Below are the code and all the weights of a small trained network. Each question names an input and a target symbol and asks about switching units off, where a switched-off unit gives its printed mean instead of its output.

import numpy as np


def w(rows, s, z=0):
    codes = np.array(rows[::2]) - 128.0
    scale = np.full(codes.shape[1], s)
    scale[-1] = z or s
    return codes * scale


def f(y):
    return y / 2 * (1 + np.tanh(0.7978845608 * (y + 0.044715 * y**3)))


def softmax(a):
    e = np.exp(a - a.max(-1, keepdims=True))
    return e / e.sum(-1, keepdims=True)


def log_softmax(a):
    a = a - a.max(-1, keepdims=True)
    return a - np.log(np.exp(a).sum(-1, keepdims=True))


def net(x, mask):
    ids = ['αβγδζθλξτφ'.index(c) for c in x.split()]
    T = len(ids)
    res = E[ids] + P[:T]
    u = 0
    for l in range(2):
        q, k, v = (res @ M[l].T for M in (Q, K, V))
        z = softmax(np.where(np.tri(T) > 0, q @ k.T / 3**0.5, -1e9)) @ v
        res = res + np.where(mask[u], z, O[l][:, -1]) @ O[l][:, :-1]
        u += 1
        y = f(res @ A[l][:, :-1].T + A[l][:, -1])
        res = res + np.where(mask[u : u + 16], y, B[l][:, -1]) @ B[l][:, :-1]
        u += 16
    return log_softmax(res[-1] @ U[:, :-1].T + U[:, -1])


Q, K, V, O, A, B = {}, {}, {}, {}, {}, {}
E = w([
[44,162,160,120,194,177,160],'α',
[200,105,57,189,99,148,173],'β',
[32,122,176,29,138,131,71],'γ',
[64,178,170,25,90,201,29],'δ',
[154,64,113,80,63,83,70],'ζ',
[99,66,112,103,169,97,170],'θ',
[88,181,123,164,202,219,206],'λ',
[123,126,120,208,224,187,252],'ξ',
[120,174,114,110,119,214,116],'τ',
[179,34,84,161,163,98,202],'φ',
],0.0043)
P = w([
[108,121,130,42,142,101,185],'0',
[85,75,42,108,210,208,60],'1',
[252,217,234,193,65,242,47],'2',
[43,195,190,188,215,22,129],'3',
[190,162,157,23,34,68,232],'4',
[33,87,26,211,202,91,30],'5',
[199,28,220,167,107,254,165],'6',
[59,7,6,164,37,156,62],'7',
[193,115,115,68,36,205,221],'8',
[59,70,87,189,135,56,99],'9',
[136,232,35,22,110,17,228],'10',
],0.0048)
Q[0] = w([
[15,19,30,5,84,54,253],'L0H1',
[15,226,16,30,10,3,250],'L0H1',
[19,242,15,77,11,3,223],'L0H1',
],0.0049)
K[0] = w([
[28,63,17,253,180,251,4],'L0H1',
[175,6,3,211,30,245,5],'L0H1',
[244,5,3,146,13,249,9],'L0H1',
],0.0049)
V[0] = w([
[101,48,3,96,114,137,78],'L0H1',
[30,186,219,135,247,119,193],'L0H1',
[165,61,152,91,153,95,118],'L0H1',
],0.004)
O[0] = w([
[19,43,141,103,100,111,159,252],'L0H1',
[193,227,3,94,228,113,81,47],'L0H1',
[59,208,217,48,159,86,190,172],'L0H1',
],0.0029,0.0012)
A[0] = w([
[54,44,65,163,66,226,16,211],'L0N1',
[97,43,112,232,24,11,64,143],'L0N2',
[38,37,35,233,239,179,212,217],'L0N3',
[5,96,131,33,145,5,3,173],'L0N4',
[181,199,205,245,136,184,50,204],'L0N5',
[59,129,34,223,221,12,241,202],'L0N6',
[13,150,66,97,243,137,31,188],'L0N7',
[29,114,70,241,247,17,100,191],'L0N8',
[68,17,38,162,117,231,90,226],'L0N9',
[186,63,227,39,111,241,195,255],'L0N10',
[8,120,55,129,191,207,4,197],'L0N11',
[156,221,159,27,62,125,241,233],'L0N12',
[144,186,42,24,99,11,237,215],'L0N13',
[5,119,119,26,173,11,4,183],'L0N14',
[222,123,228,216,99,227,111,230],'L0N15',
[250,150,57,54,96,179,64,226],'L0N16',
],0.0048,0.0039)
B[0] = w([
[64,79,43,175,47,222,67,229],'L0N1',
[215,6,89,202,57,14,15,174],'L0N2',
[65,89,71,221,218,168,235,232],'L0N3',
[10,115,175,16,58,38,26,198],'L0N4',
[186,186,197,232,161,201,23,159],'L0N5',
[147,124,43,198,245,23,241,207],'L0N6',
[1,191,73,108,174,128,76,180],'L0N7',
[40,109,71,210,245,21,116,194],'L0N8',
[61,70,38,183,93,223,165,247],'L0N9',
[173,131,209,105,41,241,223,253],'L0N10',
[6,163,67,155,117,188,42,196],'L0N11',
[230,171,174,11,84,105,236,219],'L0N12',
[188,173,92,12,126,35,238,222],'L0N13',
[7,152,160,18,77,42,31,199],'L0N14',
[213,143,206,198,115,241,86,198],'L0N15',
[185,219,43,45,98,239,144,202],'L0N16',
],0.0045,0.0037)
Q[1] = w([
[141,92,236,196,119,217,10],'L1H1',
[56,223,4,77,183,2,50],'L1H1',
[134,198,42,13,14,120,248],'L1H1',
],0.0048)
K[1] = w([
[145,247,182,10,213,10,197],'L1H1',
[126,24,90,62,13,250,186],'L1H1',
[17,3,5,241,125,182,25],'L1H1',
],0.0048)
V[1] = w([
[26,245,168,71,64,240,16],'L1H1',
[87,58,160,6,36,4,12],'L1H1',
[31,137,134,120,245,62,182],'L1H1',
],0.0046)
O[1] = w([
[73,21,38,96,251,213,3,255],'L1H1',
[224,23,254,6,225,82,120,169],'L1H1',
[226,253,76,63,222,44,66,148],'L1H1',
],0.0048,0.0024)
A[1] = w([
[59,197,121,201,67,65,124,235],'L1N1',
[149,138,252,132,46,117,232,138],'L1N2',
[90,48,93,198,57,136,104,49],'L1N3',
[140,13,247,71,90,84,99,218],'L1N4',
[58,86,146,85,142,32,93,246],'L1N5',
[108,91,149,107,242,152,44,151],'L1N6',
[150,246,231,152,6,73,230,58],'L1N7',
[130,230,131,187,44,133,247,53],'L1N8',
[171,64,250,81,37,164,243,200],'L1N9',
[234,223,215,74,186,61,143,107],'L1N10',
[47,68,37,167,99,218,127,80],'L1N11',
[252,90,229,120,44,115,179,232],'L1N12',
[183,10,255,36,237,196,155,29],'L1N13',
[240,225,210,72,189,56,134,123],'L1N14',
[97,167,66,31,72,106,119,255],'L1N15',
[137,85,88,80,95,173,116,255],'L1N16',
],0.0047,0.0046)
B[1] = w([
[169,36,29,183,116,168,75,221],'L1N1',
[10,24,186,19,20,73,178,180],'L1N2',
[185,136,199,165,146,42,62,193],'L1N3',
[236,21,145,226,27,96,131,203],'L1N4',
[197,135,108,230,175,224,183,234],'L1N5',
[139,64,24,103,55,143,100,184],'L1N6',
[54,114,11,33,18,29,41,182],'L1N7',
[178,89,6,37,23,60,42,174],'L1N8',
[7,49,224,111,71,175,238,236],'L1N9',
[148,161,237,15,234,1,4,197],'L1N10',
[90,139,215,97,200,70,65,254],'L1N11',
[16,213,188,66,188,159,200,247],'L1N12',
[248,1,83,136,15,86,68,213],'L1N13',
[169,175,247,13,248,3,6,203],'L1N14',
[211,197,168,244,220,214,188,242],'L1N15',
[76,143,127,241,211,227,196,238],'L1N16',
],0.0046,0.007)
U = w([
[194,241,144,138,222,146,140,123],'α',
[20,93,81,100,7,189,225,19],'β',
[216,95,99,68,176,73,18,34],'γ',
[168,20,45,216,63,144,92,189],'δ',
[110,59,243,113,132,132,192,94],'ζ',
[93,206,230,100,230,43,84,94],'θ',
[218,207,72,143,115,153,159,165],'λ',
[194,149,43,112,60,69,63,85],'ξ',
[47,153,104,170,219,255,210,254],'τ',
[31,109,144,30,107,12,36,50],'φ',
],0.0046,0.0042)

Each question gives the input, a string of symbols that net reads in full, and the target symbol t.
The units are the heads (3 rows each of Q, K, V and O) and the neurons (one row each of A and B). Each row of codes is followed by its name. A weight is (code - 128) times the scale printed after its matrix; where a second scale follows, it is the last column's (O, A, B and U).
mask holds one flag per unit, layer by layer, with each layer's heads first. A switched-off unit (its flag False) gives its mean, the last column of its rows in O or B, instead of its output. The means were averaged over made-up inputs and are rounded, as every weight is.
A unit's drop is (log p(t) with every unit on - log p(t) with that unit switched off) / (log p(t) with every unit on - log p(t) with every unit switched off).
most important unit: the unit with the biggest drop
top k neurons: the k neurons with the biggest drops, biggest first
top k neurons in layer l: the k neurons of layer l with the biggest drops, biggest first
drop when u is switched off: that unit's drop, to one decimal
input ζ α β ζ, target δ: most important unit	L1N12
input α φ β β ζ ζ ζ, target β: top 2 neurons in layer 0	(L0N10 L0N6)
input β ζ β φ ζ β φ, target φ: top 3 neurons	(L0N6 L1N7 L0N8)
input β ζ β ζ β ζ ζ ξ ζ λ ζ, target ξ: top 2 neurons in layer 0	(L0N3 L0N9)
input ζ ζ γ β β γ ζ, target β: top 3 neurons in layer 0	(L0N1 L0N6 L0N13)
input γ γ β θ φ α ξ ξ ζ ξ δ, target ξ: top 2 neurons in layer 1	(L1N7 L1N8)
input λ β φ γ ζ ζ φ, target γ: top 3 neurons in layer 0	(L0N14 L0N4 L0N8)
input β β λ ζ ζ δ γ γ τ, target δ: top 4 neurons	(L1N13 L0N11 L0N14 L0N4)
input τ β γ ζ ζ φ φ ζ α ζ ξ, target ζ: top 2 neurons	(L0N2 L0N1)
input φ ζ ζ τ θ β β θ φ φ, target δ: top 2 neurons in layer 1	(L1N12 L1N1)
input ξ δ ζ τ ξ ζ β α δ, target ζ: top 4 neurons	(L0N10 L0N8 L0N2 L1N9)
input θ θ φ ζ φ φ β δ θ δ ζ, target δ: top 4 neurons	(L0N1 L1N13 L1N4 L0N6)
input ξ α τ β ζ ζ δ ζ φ, target ζ: top 3 neurons in layer 0	(L0N2 L0N10 L0N8)
input δ φ λ β γ ζ β γ τ β γ, target γ: top 2 neurons	(L0N4 L0N14)
input β γ δ γ ζ β γ β θ ζ θ, target β: top neuron	(L0N2)
input θ ζ β β θ ζ φ, target β: top 2 neurons in layer 0	(L0N10 L0N6)
input ζ β ζ β β φ γ φ α, target φ: top 3 neurons in layer 0	(L0N8 L0N6 L0N10)
input ζ β ζ, target ζ: top 2 neurons in layer 1	(L1N9 L1N12)
input γ ζ λ ξ λ τ ζ β θ, target τ: top 2 neurons in layer 0	(L0N11 L0N7)
input β β θ δ α φ β, target δ: top 2 neurons in layer 1	(L1N13 L1N6)
input τ λ ζ θ, target τ: most important unit	L1N13
input τ φ ζ δ φ θ ζ γ ζ, target θ: drop when L1H1 is switched off	2.1
input θ ζ ζ φ ζ, target ζ: drop when L1N9 is switched off	0.2
input λ γ ξ γ ζ, target γ: drop when L1H1 is switched off	1.8
